Below are the code and all the weights of a small trained network. Each question names an input and a target symbol and asks about switching units off, where a switched-off unit gives its printed mean instead of its output.

import numpy as np


def w(rows, s, z=0):
    codes = np.array(rows[::2]) - 128.0
    scale = np.full(codes.shape[1], s)
    scale[-1] = z or s
    return codes * scale


def norm(h):
    return h / np.sqrt((h * h).mean(-1, keepdims=True) + 1e-5)


def f(y):
    return y / 2 * (1 + np.tanh(0.7978845608 * (y + 0.044715 * y**3)))


def softmax(a):
    e = np.exp(a - a.max(-1, keepdims=True))
    return e / e.sum(-1, keepdims=True)


def log_softmax(a):
    a = a - a.max(-1, keepdims=True)
    return a - np.log(np.exp(a).sum(-1, keepdims=True))


def net(x, mask):
    ids = ['ΛΞΠβδζηθμσψω'.index(c) for c in x.split()]
    T = len(ids)
    res = E[ids] + P[:T]
    u = 0
    for l in range(2):
        q, k, v = (norm(res) @ M[l].T for M in (Q, K, V))
        z = softmax(np.where(np.tri(T) > 0, q @ k.T / 2**0.5, -1e9)) @ v
        res = res + np.where(mask[u], z, O[l][:, -1]) @ O[l][:, :-1]
        u += 1
        y = f(norm(res) @ A[l][:, :-1].T + A[l][:, -1])
        res = res + np.where(mask[u : u + 16], y, B[l][:, -1]) @ B[l][:, :-1]
        u += 16
    return log_softmax(norm(res)[-1] @ U[:, :-1].T + U[:, -1])


Q, K, V, O, A, B = {}, {}, {}, {}, {}, {}
E = w([
[179,107,111],'Λ',
[156,92,98],'Ξ',
[122,168,100],'Π',
[104,106,123],'β',
[102,104,127],'δ',
[137,123,172],'ζ',
[160,85,99],'η',
[137,126,169],'θ',
[154,101,95],'μ',
[106,106,122],'σ',
[141,139,157],'ψ',
[167,255,125],'ω',
],0.035)
P = w([
[72,162,149],'0',
[51,27,168],'1',
[71,2,185],'2',
[88,10,177],'3',
[105,26,170],'4',
[120,41,162],'5',
[135,58,155],'6',
[151,69,146],'7',
[161,82,136],'8',
[169,90,125],'9',
[179,95,112],'10',
[177,106,111],'11',
[173,109,111],'12',
],0.0085)
Q[0] = w([
[248,1,111],'0.h1',
[113,190,109],'0.h1',
],0.01)
K[0] = w([
[245,142,153],'0.h1',
[133,144,33],'0.h1',
],0.011)
V[0] = w([
[45,105,79],'0.h1',
[2,121,110],'0.h1',
],0.0093)
O[0] = w([
[209,251,2,50],'0.h1',
[58,70,161,1],'0.h1',
],0.0086,0.002)
A[0] = w([
[147,112,149,156],'0.n1',
[116,155,143,92],'0.n2',
[138,68,150,162],'0.n3',
[109,153,138,83],'0.n4',
[63,84,117,66],'0.n5',
[72,116,138,181],'0.n6',
[123,67,52,1],'0.n7',
[55,109,52,135],'0.n8',
[102,180,166,131],'0.n9',
[79,132,223,38],'0.n10',
[181,138,116,60],'0.n11',
[120,133,5,255],'0.n12',
[163,139,74,33],'0.n13',
[130,147,126,106],'0.n14',
[92,184,114,110],'0.n15',
[78,134,143,66],'0.n16',
],0.018,0.0039)
B[0] = w([
[167,143,83,167],'0.n1',
[72,106,165,120],'0.n2',
[134,234,117,255],'0.n3',
[107,145,135,118],'0.n4',
[196,130,142,177],'0.n5',
[214,102,173,161],'0.n6',
[116,113,178,223],'0.n7',
[195,2,41,183],'0.n8',
[97,139,157,139],'0.n9',
[174,109,119,169],'0.n10',
[159,117,129,144],'0.n11',
[208,71,249,232],'0.n12',
[175,119,180,147],'0.n13',
[96,103,132,119],'0.n14',
[36,190,78,140],'0.n15',
[130,137,136,127],'0.n16',
],0.0076,0.009)
Q[1] = w([
[108,100,90],'1.h1',
[252,135,147],'1.h1',
],0.02)
K[1] = w([
[106,121,168],'1.h1',
[248,190,97],'1.h1',
],0.014)
V[1] = w([
[178,64,253],'1.h1',
[148,2,82],'1.h1',
],0.0081)
O[1] = w([
[73,171,8,254],'1.h1',
[243,123,44,168],'1.h1',
],0.012,0.0092)
A[1] = w([
[34,158,191,3],'1.n1',
[177,177,121,183],'1.n2',
[115,148,56,136],'1.n3',
[16,128,60,69],'1.n4',
[134,36,70,138],'1.n5',
[97,99,80,118],'1.n6',
[52,115,171,81],'1.n7',
[108,200,138,142],'1.n8',
[171,141,130,58],'1.n9',
[246,104,199,156],'1.n10',
[194,91,220,126],'1.n11',
[215,169,87,113],'1.n12',
[162,107,109,164],'1.n13',
[41,104,168,153],'1.n14',
[197,127,195,144],'1.n15',
[115,32,131,154],'1.n16',
],0.013,0.0041)
B[1] = w([
[143,71,127,131],'1.n1',
[27,121,138,193],'1.n2',
[40,89,196,171],'1.n3',
[51,124,76,123],'1.n4',
[74,218,204,219],'1.n5',
[48,92,224,139],'1.n6',
[184,69,106,124],'1.n7',
[117,88,202,141],'1.n8',
[134,112,75,142],'1.n9',
[116,228,48,217],'1.n10',
[60,251,102,152],'1.n11',
[110,94,35,247],'1.n12',
[64,180,138,190],'1.n13',
[253,118,76,123],'1.n14',
[41,153,66,156],'1.n15',
[116,213,243,158],'1.n16',
],0.0055,0.011)
U = w([
[118,235,185,168],'Λ',
[105,111,120,197],'Ξ',
[198,108,118,216],'Π',
[167,153,119,178],'β',
[96,111,117,141],'δ',
[3,106,110,91],'ζ',
[209,187,105,34],'η',
[155,116,158,255],'θ',
[163,112,122,182],'μ',
[173,115,122,137],'σ',
[145,158,124,38],'ψ',
[172,129,105,140],'ω',
],0.018,0.0051)

Each question gives the input, a string of symbols that net reads in full, and the target symbol t.
The units are the heads (2 rows each of Q, K, V and O) and the neurons (one row each of A and B). Each row of codes is followed by its name. A weight is (code - 128) times the scale printed after its matrix; where a second scale follows, it is the last column's (O, A, B and U).
mask holds one flag per unit, layer by layer, with each layer's heads first. A switched-off unit (its flag False) gives its mean, the last column of its rows in O or B, instead of its output. The means were averaged over made-up inputs and are rounded, as every weight is.
A unit's drop is (log p(t) with every unit on - log p(t) with that unit switched off) / (log p(t) with every unit on - log p(t) with every unit switched off).
The circuit of an input: a set's keep is (log p(t) with only the set's units on - log p(t) with every unit switched off) / (log p(t) with every unit on - log p(t) with every unit switched off). Starting from the 12 units with the biggest drops (on a tie, the unit counted first), units are removed one at a time, each time the one whose removal leaves the highest keep (on an exact tie, the one counted first), for as long as the keep stays at least 0.8.
units of the circuit, in order: the units of the circuit, biggest drop first
unit that matters most: the unit with the biggest drop
top k neurons: the k neurons with the biggest drops, biggest first
k most important neurons of layer l: the k neurons of layer l with the biggest drops, biggest first
drop when u is switched off: that unit's drop, to one decimal
input μ Ξ Ξ ω η ω Ξ σ, target Λ: units of the circuit, in order : 1.h1, 1.n16
input Ξ η η β ψ η, target ζ: top 3 neurons : 0.n12, 0.n7, 0.n10
input δ β ζ μ β ψ β Π, target ζ: units of the circuit, in order : 0.n15, 0.n3, 1.n3
input Ξ δ β ω Π, target Λ: top 3 neurons : 0.n12, 0.n3, 1.n16
input β ψ Ξ η Ξ Ξ Π β Ξ ψ μ, target ζ: 4 most important neurons of layer 0 : 0.n12, 0.n8, 0.n7, 0.n6
input β ω β Ξ Π η Ξ Π ψ Ξ, target ζ: units of the circuit, in order : 0.n12, 0.h1, 1.h1
input Ξ δ β θ μ ψ ζ ζ, target ζ: top 2 neurons : 0.n12, 0.n7
input β Ξ Ξ δ Ξ ζ Ξ σ ψ β θ, target ζ: units of the circuit, in order : 0.n12, 1.h1
input ψ Π β Ξ Ξ Π Ξ η Ξ Ξ β ψ ζ, target ζ: units of the circuit, in order : 0.n12, 1.h1, 1.n2
input ζ ψ ω δ, target Λ: top 2 neurons : 1.n16, 0.n6
input Π θ β Ξ Ξ Ξ η Ξ ψ η, target ζ: top 4 neurons : 0.n12, 0.n8, 0.n7, 0.n3
input β η ω δ, target Λ: unit that matters most : 1.h1
input β Ξ ζ β η δ Ξ ω β μ, target Λ: top 3 neurons : 0.n7, 0.n12, 1.n11
input ζ Ξ Ξ Ξ Ξ ψ Ξ β ψ Π, target ζ: 3 most important neurons of layer 1 : 1.n2, 1.n3, 1.n10
input Ξ μ η Ξ ψ β β Ξ ω Π β, target Λ: top neuron : 0.n7
input Ξ Ξ β δ Ξ ω Ξ, target Λ: top 2 neurons : 0.n7, 0.n12
input Ξ β β ψ β η ψ δ μ, target ζ: drop when 1.h1 is switched off : 0.4
input Ξ ψ Ξ Ξ Ξ μ ψ ψ Ξ, target ζ: drop when 1.h1 is switched off : 0.3
input β Π ω θ β, target Λ: drop when 1.h1 is switched off : 0.8
input Ξ β Ξ θ Ξ Ξ β η Ξ Ξ ψ θ, target ζ: drop when 1.h1 is switched off : 0.3
